Each row is followed by its class.
[ -9.6   6.0  11.2  10.4   4.9 -24.0  -9.9   3.0  18.4  -6.4  11.6   2.1
  29.2  -5.4  -4.3 -58.0 -14.2   2.9  -0.7  42.6   2.1  88.1  11.1 -16.9
   1.2   7.9 -16.0  35.7  -6.3   5.8  15.9  52.3   7.4  30.2 -37.3  16.2
 -10.3  11.3 -22.8 -19.7  -5.4   3.5   5.7  -7.0] | (85)
[  2.1  25.5  15.5  16.1  19.9 -10.8  -4.0  22.9  -2.6  -8.2  23.0 -26.8
 -14.1   1.4  23.2  -1.8  -9.9 -25.7   7.7  19.5 -24.8 -18.2   5.7  -0.8
   2.8 -18.4 -16.3  14.5 -18.9  -5.1  50.3  16.5  19.3  20.7 -10.3   1.2
  -2.8   2.2  -3.5 -12.5 -16.7   7.6  88.1 -11.6] | (88)
[ -5.9   3.7   2.8  -1.9   4.6  -0.7   4.5   5.7  -5.4 -10.3   3.0  -5.0
  -8.3  -4.4   3.8  -0.2  -6.7   2.8   1.9  -1.8   4.1  -5.9  14.3  -6.6
  -2.3  -0.2  -2.7  13.9   6.7 -10.3   7.0 -13.7  -8.9   4.7   0.0  -2.4
   7.4   2.4  -1.4   5.9  -5.5  -8.2  18.8   2.6] | (89)
[-26.7   6.4  18.8  -0.9  13.4 -15.7  -5.9  12.3   1.5   1.1   9.6   3.2
  -4.3  -0.7   9.0 -23.3  -3.6 -12.2   2.1  25.9 -18.7  -2.9   7.7  15.7
   3.8  -1.9 -16.3  20.9  -9.9   2.7  32.4  18.5  16.6  22.4 -13.1  10.6
   5.3  -0.3  -1.7 -11.0 -15.2   6.6  70.0 -14.7] | (88)
[ -3.0   0.0   3.1   3.5  -6.5  -0.5  -2.0  -5.5   0.2  20.4  -3.2   3.2
   3.5   1.0   5.0 -29.4  -8.9   0.9 -14.5  18.2  -5.4  11.7  10.7   3.1
   2.1  11.7 -15.3  15.0  -2.7  15.6  -4.4 -21.1  -6.2   9.5  -6.7   8.5
 -18.3 -11.4   2.5 -18.1  -3.0  -3.0 -30.0  10.2] | (89)
[ -4.5  15.7  23.1  13.7  26.6 -22.1  -4.1  12.9   8.4  10.5   0.3 -12.8
  -0.9   2.6  11.8 -47.8  -8.2 -13.5  -9.3  35.2 -12.7  -3.2   6.9  -8.9
   4.9  -5.8 -18.4  29.2  -6.1   9.0  31.6  45.9 -44.3  33.5 -27.7   1.9
 -18.0  11.1 -18.1 -12.8   2.8   5.0  73.0   0.9] | (88)
[  0.1  -1.0   8.9   1.0  -4.4  -9.4   4.7   3.8   7.1   5.3  -7.1  -5.3
   4.0   3.3  -3.2 -21.8   2.0  -8.3 -12.3  21.2 -15.8   7.2  -6.5  -3.5
 -13.2   1.7   0.5  12.9  -7.5  -4.7  -0.5  22.8   6.8  11.5 -10.2   6.3
  -8.2   3.7  -4.5  -8.3  -7.2   3.1  11.0  -6.9] | (88)
[ -7.7  22.1   9.8  -5.3  12.5 -13.5  -9.2   2.3   2.2 -11.1  10.5   2.1
  -8.3  -5.0   7.9 -14.8  -5.6  -6.5   0.7   5.9  -2.7 -10.4  11.2  -5.1
   4.0  -1.4   6.9  14.5  -3.3  11.6  31.9  26.3   8.6  20.6 -14.3   0.3
   6.2  26.6 -13.7  -3.6  -5.4   0.0  48.0 -13.6] | (88)
[-10.2   2.6  14.0   3.6   8.3 -10.8  -9.7   5.7   3.0  -8.8   2.5   4.8
  -9.9  10.2   8.7 -17.9 -19.4   7.8 -17.5  20.8   4.5 -13.7   9.6  18.8
   7.0  13.2   1.0  17.1   1.7  24.1  40.9  23.9   0.9  15.2 -12.2   2.9
  -1.7  12.0 -18.0   3.0   6.5 -13.7  -3.6   0.0] | (90)
[  8.6   1.6   0.6 -10.6  -4.9   0.0  -5.1   3.2   4.7  12.3  -6.4 -12.3
   5.1   5.2  -3.9 -13.2   0.8  -2.8   2.6  13.8 -27.6  22.8  22.0  -7.7
   0.4  -3.3 -18.7   0.9   5.0  -5.6 -24.5   6.8  13.0   3.1  -0.5   9.9
 -19.1 -16.8  13.3  -6.2  -7.1  16.9  -7.0  -3.8] | (88)
[-10.6   6.1 -13.9  16.0   7.2   8.5  25.0   7.5  -9.5 -16.9  12.3   2.8
  -2.5   2.8  29.9  20.3 -29.0   5.7   4.8 -21.8  32.2 -43.9  22.8 -24.6
   6.0   5.4  -0.3   2.0   3.1  12.4  43.4 -28.5 -19.5  -6.7   2.5 -25.2
   7.7   9.4 -10.5   0.6 -20.1 -21.0  53.7  10.0] | (89)
[-18.7   8.3   7.5  16.2  12.8 -27.4  -4.0  -2.0   6.0 -20.2  11.0 -13.9
   2.3 -13.1  -2.3 -13.3  -9.1 -10.1   1.3  13.4  -2.5  -5.4  -1.7  -4.8
  -3.5  -4.1   0.3  11.3 -12.3   0.7  29.3  47.5   1.7  19.1  -9.7   8.7
   3.5  13.3 -19.2  -2.9  -1.9  24.5  52.4 -13.3] | (88)
[ -6.8   4.0  19.3   3.9   4.9   7.5  -2.4   6.3  -8.2  -0.9   1.4  -2.9
 -20.2 -11.3  10.9  -4.5  -1.1   1.7   7.2  -6.5 -13.5 -14.4  10.4  67.0
   3.1  23.9  -3.0  -5.3  -2.8  38.2  34.5 -11.7   5.6  10.0  21.3   5.6
   8.9   1.4  -0.6   0.8   5.5  -8.5   0.1   3.3] | (90)
[-12.9   5.5  17.8  15.9  11.0   0.9   6.9  -1.3   0.6 -51.6   4.2  16.4
  -9.5 -15.2  -1.6   7.4 -11.8  14.1   2.5 -13.8  28.7 -29.1  13.9  29.2
  -1.1  36.4  26.4   4.4  -3.5  35.9  45.2  44.2 -21.8  -2.4  -4.8  -4.1
  37.3  18.9 -16.8  31.0  20.3  -8.9  -2.0  -6.0] | (90)
[  3.8   9.8  25.9  -2.8  11.2 -14.0  -5.3  10.4  17.7  15.8   1.4 -19.8
 -17.3  -9.3  -2.1 -34.0  16.1 -19.6   1.3  41.6 -39.1  10.2 -15.7  36.5
  -6.6   0.7 -16.7  19.0 -10.6   8.9  10.0  57.7  29.5  53.9 -15.4  30.7
 -16.4 -33.2   1.4 -15.4  -6.3  19.2  44.3 -13.8] | (85)
[  5.3  -1.1  10.1 -12.1  -9.1  -8.9 -14.2  -6.5   9.6  25.3  11.5 -15.8
  -4.2   9.8  -2.7 -28.6   4.7  -8.9 -45.7  29.3 -23.0  11.7   2.3  24.7
  -0.2  -0.5 -32.3  11.9  -6.2  -4.4 -15.6 -15.9  10.5  12.8  -5.3  21.8
 -32.6 -15.5   3.1 -12.2 -16.0  12.0   5.3   2.7] | (88)
[  0.2  -7.7  14.9  -2.7   2.2 -14.2  10.1  -5.3  22.3   6.3  -7.3  -7.8
  -3.8   2.1 -14.0 -30.0  13.7  -3.6   2.2  31.9   2.0  -1.1  -7.4  38.6
  -5.8  12.3   9.6   8.5  -4.2   9.3  -7.5  41.1  20.9  20.6 -13.7  31.1
  -0.9   7.6 -13.3 -11.3   1.5  12.1 -11.6 -10.2] | (85)
[-10.7   8.9   3.4  11.8  13.3  -9.0  -3.8   8.4  -5.2 -12.6   4.9  -5.8
  -7.7  -6.6  11.6  -4.3 -14.8  -0.4  -8.1   1.5  11.5 -22.4  16.6 -10.3
   6.4   2.4   5.3  15.5  -2.5  10.6  40.8   1.9  -6.1   4.7  -5.7  -5.3
  12.3  20.0 -14.5  19.1   7.0  -3.6  52.3   2.2] | (89)
[ -1.3  -7.8 -18.0   7.5  -9.6 -15.2   4.0 -19.3  27.6 -13.7  -3.5  23.0
  14.5   3.3 -34.6 -26.1  -1.4  10.5  -4.7  10.7  22.8  25.8 -22.1 -44.4
  -3.3 -11.4  19.4  12.0  -0.3 -11.3 -36.1  76.5 -13.3   4.4 -24.4   9.5
   2.3   5.2 -15.3 -10.1  15.4  -0.8 -49.2 -14.0] | (85)
[ -2.0   6.7  22.6  21.1   4.7 -13.5   3.0  11.1  -1.4  -5.3   6.3 -16.4
 -15.4 -16.3  15.8 -13.7  -4.8   0.6  -7.9  21.5 -15.5 -19.2   8.3  37.9
  12.8  17.2  -3.1  21.2  -5.4  23.3  47.5   9.1   7.4  11.9  -8.1   4.6
   8.6  10.6  -7.9 -13.9  -5.8  -9.0  36.9  -4.0] | (90)
[-12.0  30.9   9.8   8.1  10.6 -16.4  12.4   3.9  17.0  -6.2  14.4 -14.0
  -9.2   0.1   4.3 -12.8 -11.4  -2.4   0.1  21.9 -11.8  -2.5  20.8 -22.6
  -6.1 -15.7  -8.3  18.0  -0.3  -7.2  22.7  29.3   1.8  22.8 -13.3   6.4
   3.4   5.3  -7.4 -15.0  -6.9  -1.5  70.7  -2.9] | (88)
[ -1.2  11.6  14.1  -3.6  -1.4   3.2 -11.7   7.8   3.2  17.7  -4.7  -4.3
   1.1   5.2  29.8 -37.7   6.0  -3.6  -8.3  33.9 -17.3   3.1   1.0  -2.1
   3.3  -2.9 -32.2  35.1   6.7   3.8  10.7  -1.5  13.4  17.9 -13.1  16.5
 -20.6  -2.7  10.7 -15.6 -22.3   6.5  22.4   2.7] | (88)
[  0.6   1.8   9.3   5.6 -10.6   2.9  -8.7   5.1  -4.9  21.6   1.6  -8.2
  20.5   3.1  14.7 -23.8 -25.5  -1.4 -16.9  15.3   7.9   3.6  15.5 -21.2
 -10.4  -5.0 -24.3  11.1   7.6   4.8   1.3 -24.2  -6.1   3.3  -5.5  -2.8
 -23.8  -7.7  -1.9 -11.5 -12.6  -0.3   6.3   8.4] | (89)
[ -7.7  11.3   9.9   9.4   5.9 -14.6  -6.9   8.1  10.5  -7.1  -2.9  -4.3
   2.0   2.7   0.9 -11.6  -8.5  -3.5  -1.3   9.6   3.5   2.2   2.5 -27.2
  -3.4  -3.5  -5.4  10.7  -7.2  -4.2  13.5  12.7   5.3  14.2 -17.7   5.3
 -10.2   1.5  -4.8   3.9  -3.6   2.8  33.9 -10.7] | (88)
[ -8.9   5.1  -1.1   6.9  23.6  -0.6 -11.5  -0.1 -19.9  -6.5   5.5   6.3
   5.5  -1.5  10.3   5.6 -20.6   6.3   1.9 -11.5  29.8 -20.7  25.6 -37.7
  12.3  -0.7 -18.8  13.5   1.7   3.6  13.3  -5.3 -22.1  -8.1  -3.5 -19.6
   5.5   9.3 -14.5   2.9  -8.8 -11.6  14.1   7.6] | (89)
